Below are the code and all the weights of a small trained network. Each question names an input and a class and asks about switching units off, where a switched-off unit gives its printed mean instead of its output.

import numpy as np


def w(rows, s, z=0):
    codes = np.array(rows[::2]) - 128.0
    scale = np.full(codes.shape[1], s)
    scale[-1] = z or s
    return codes * scale


def norm(h):
    return h / np.sqrt((h * h).mean(-1, keepdims=True) + 1e-5)


def f(y):
    return y / 2 * (1 + np.tanh(0.7978845608 * (y + 0.044715 * y**3)))


def log_softmax(a):
    a = a - a.max(-1, keepdims=True)
    return a - np.log(np.exp(a).sum(-1, keepdims=True))


def net(x, mask):
    res = np.array(x, float).reshape(1, 5) / 4 @ E
    u = 0
    for l in range(2):
        y = f(norm(res) @ A[l][:, :-1].T + A[l][:, -1])
        res = res + np.where(mask[u : u + 16], y, B[l][:, -1]) @ B[l][:, :-1]
        u += 16
    return log_softmax(norm(res)[-1] @ U[:, :-1].T + U[:, -1])


A, B = {}, {}
E = w([
[204,127,51,105,55,88,226,172,66],'x0',
[85,135,155,196,123,92,173,215,118],'x1',
[145,171,212,70,117,4,134,90,131],'x2',
[114,172,181,14,180,213,171,190,87],'x3',
[126,104,143,118,109,135,121,143,145],'x4',
],0.0038)
A[0] = w([
[212,138,29,91,2,86,161,182,59,2],'L0N0',
[136,158,180,88,92,34,164,129,137,101],'L0N1',
[99,195,128,183,176,154,75,86,87,45],'L0N2',
[52,195,152,155,183,132,120,146,200,72],'L0N3',
[153,116,88,69,69,163,100,51,113,40],'L0N4',
[111,96,57,168,99,206,123,168,55,77],'L0N5',
[62,76,37,146,140,186,153,135,113,36],'L0N6',
[150,163,191,216,94,135,183,213,88,63],'L0N7',
[165,91,123,59,98,128,134,19,107,46],'L0N8',
[152,169,184,101,123,40,163,104,95,124],'L0N9',
[221,168,43,60,134,165,130,78,199,27],'L0N10',
[121,80,42,196,62,59,143,102,138,61],'L0N11',
[119,158,151,205,124,78,129,233,90,30],'L0N12',
[149,135,55,96,95,101,202,186,76,72],'L0N13',
[104,140,82,187,69,78,76,104,109,9],'L0N14',
[101,184,113,52,165,164,210,203,103,107],'L0N15',
],0.0056,0.0028)
B[0] = w([
[158,126,254,209,194,169,131,139,86,254],'L0N0',
[154,157,52,105,190,143,118,207,179,182],'L0N1',
[116,100,177,151,134,135,132,167,155,145],'L0N2',
[124,73,148,185,113,142,76,98,132,172],'L0N3',
[109,125,98,100,118,112,105,187,53,154],'L0N4',
[160,154,82,76,170,82,117,198,198,209],'L0N5',
[202,166,97,119,212,56,76,184,188,180],'L0N6',
[111,119,70,94,146,85,67,100,49,175],'L0N7',
[115,130,71,151,106,135,91,183,103,159],'L0N8',
[174,87,55,138,131,158,113,188,191,186],'L0N9',
[104,123,75,103,76,92,78,149,42,165],'L0N10',
[70,141,120,60,78,163,196,54,173,237],'L0N11',
[90,90,54,66,85,110,26,172,18,167],'L0N12',
[163,97,204,199,134,177,116,91,150,206],'L0N13',
[76,137,91,39,123,164,190,115,145,164],'L0N14',
[79,117,79,89,35,144,205,62,175,209],'L0N15',
],0.0065,0.0044)
A[1] = w([
[160,110,143,63,128,160,161,139,112,182],'L1N0',
[95,144,135,121,135,170,32,104,146,123],'L1N1',
[95,123,113,155,131,128,111,65,162,104],'L1N2',
[144,110,234,208,155,133,112,120,108,35],'L1N3',
[160,218,160,105,124,64,95,148,155,6],'L1N4',
[162,107,176,157,132,110,103,99,135,164],'L1N5',
[45,124,125,144,147,94,159,209,76,24],'L1N6',
[71,177,153,70,73,170,210,95,156,67],'L1N7',
[179,146,106,96,188,81,124,188,208,5],'L1N8',
[155,131,170,158,190,143,103,146,102,117],'L1N9',
[191,145,105,159,87,123,172,139,113,104],'L1N10',
[96,115,95,86,136,90,61,140,2,94],'L1N11',
[139,130,81,185,132,145,100,144,177,129],'L1N12',
[111,119,103,162,78,96,166,44,168,15],'L1N13',
[91,86,129,107,122,83,76,158,48,111],'L1N14',
[174,150,120,105,199,82,115,163,196,40],'L1N15',
],0.008,0.0033)
B[1] = w([
[121,124,119,182,129,85,97,79,145,222],'L1N0',
[189,168,134,163,92,83,140,143,84,245],'L1N1',
[108,112,125,98,122,130,168,124,90,191],'L1N2',
[224,125,188,196,138,179,225,60,56,215],'L1N3',
[148,126,43,141,196,187,125,201,133,111],'L1N4',
[162,133,154,178,119,153,162,167,143,170],'L1N5',
[140,197,114,98,106,123,43,91,147,129],'L1N6',
[1,45,105,68,128,49,166,95,176,246],'L1N7',
[176,104,79,148,243,251,100,204,169,255],'L1N8',
[110,89,106,151,71,108,175,107,135,190],'L1N9',
[120,156,199,139,157,153,109,122,106,197],'L1N10',
[118,220,146,169,32,38,11,130,93,238],'L1N11',
[114,150,142,52,171,122,137,172,129,242],'L1N12',
[26,96,112,49,134,109,134,125,158,184],'L1N13',
[171,218,106,123,52,139,58,62,95,195],'L1N14',
[141,119,60,91,173,237,106,196,123,224],'L1N15',
],0.0073,0.0034)
U = w([
[199,102,28,79,254,220,120,240,228,24],'0',
[9,34,116,33,100,40,226,18,209,228],'1',
[230,121,241,231,114,160,218,63,64,242],'2',
[146,229,70,111,37,44,6,100,68,9],'3',
],0.01,0.0012)

Each question gives the input, the list of numbers given to net, and the class t.
The units are the neurons (one row each of A and B). Each row of codes is followed by its name. A weight is (code - 128) times the scale printed after its matrix; where a second scale follows, it is the last column's (A, B and U).
mask holds one flag per neuron, layer by layer. A switched-off neuron (its flag False) gives its mean, the last column of its row in B, instead of its output. The means were averaged over made-up inputs and are rounded, as every weight is.
A unit's drop is (log p(t) with every unit on - log p(t) with that unit switched off) / (log p(t) with every unit on - log p(t) with every unit switched off).
The circuit of an input: a set's keep is (log p(t) with only the set's units on - log p(t) with every unit switched off) / (log p(t) with every unit on - log p(t) with every unit switched off). Starting from the 12 units with the biggest drops (on a tie, the unit counted first), units are removed one at a time, each time the one whose removal leaves the highest keep (on an exact tie, the one counted first), for as long as the keep stays at least 0.8.
units of the circuit, in order: the units of the circuit, biggest drop first
unit that matters most: the unit with the biggest drop
k most important neurons: the k neurons with the biggest drops, biggest first
top k neurons in layer l: the k neurons of layer l with the biggest drops, biggest first
drop of u: that unit's drop, to one decimal
input [8,-2,4,-1,-3], class 2: unit that matters most	L0N0
input [-6,5,-5,-5,1], class 2: 2 most important neurons	(L0N15 L0N1)
input [-6,2,-2,7,4], class 1: units of the circuit, in order	(L0N15 L1N7)
input [-7,-1,-1,-6,-1], class 2: 3 most important neurons	(L0N15 L1N3 L0N11)
input [-1,8,8,4,4], class 0: 3 most important neurons	(L0N1 L0N9 L1N8)
input [8,4,7,-3,2], class 2: top 3 neurons in layer 0	(L0N0 L0N13 L0N5)
input [1,-5,-2,4,7], class 3: 3 most important neurons	(L0N10 L0N11 L0N4)
input [6,-8,2,3,-1], class 3: 4 most important neurons	(L0N10 L0N4 L0N8 L1N11)
input [-6,-7,8,-6,4], class 0: 2 most important neurons	(L0N12 L0N0)
input [-2,4,4,-1,4], class 0: 4 most important neurons	(L0N1 L0N9 L1N8 L0N10)
input [-3,-8,8,6,-4], class 0: 2 most important neurons	(L0N9 L0N12)
input [5,7,1,4,-2], class 3: 2 most important neurons	(L0N12 L0N7)
input [0,4,7,8,6], class 1: 4 most important neurons	(L0N15 L1N7 L0N6 L0N5)
input [-1,-3,-5,6,-2], class 1: most important neuron	(L0N15)
input [-1,8,0,7,6], class 3: top 2 neurons in layer 0	(L0N7 L0N12)
input [4,8,3,5,8], class 3: 2 most important neurons	(L0N12 L0N7)
input [8,-3,6,4,-7], class 2: top 4 neurons in layer 0	(L0N0 L0N5 L0N13 L0N6)
input [6,-1,-1,7,-1], class 1: 2 most important neurons	(L0N15 L1N7)
input [-8,-7,7,-5,-8], class 2: top 3 neurons in layer 0	(L0N5 L0N6 L0N11)
input [3,3,-2,7,-7], class 1: units of the circuit, in order	(L0N15)
input [7,-8,-4,-4,5], class 3: 4 most important neurons	(L0N10 L0N4 L0N8 L1N11)
input [6,8,-3,-1,7], class 3: top 2 neurons in layer 0	(L0N12 L0N7)
input [4,-1,-3,-2,-3], class 2: top 2 neurons in layer 0	(L0N0 L0N13)
input [7,1,2,-8,3], class 1: 2 most important neurons	(L0N11 L0N14)
input [7,0,3,4,0], class 2: drop of L0N0	1.4
input [5,1,-4,8,1], class 1: drop of L0N15	1.2
input [-2,-4,-2,-5,-5], class 1: drop of L1N3	0.0
input [7,3,7,-8,8], class 1: units of the circuit, in order	(L0N11)
input [-5,-1,-4,2,-2], class 2: drop of L0N1	0.3
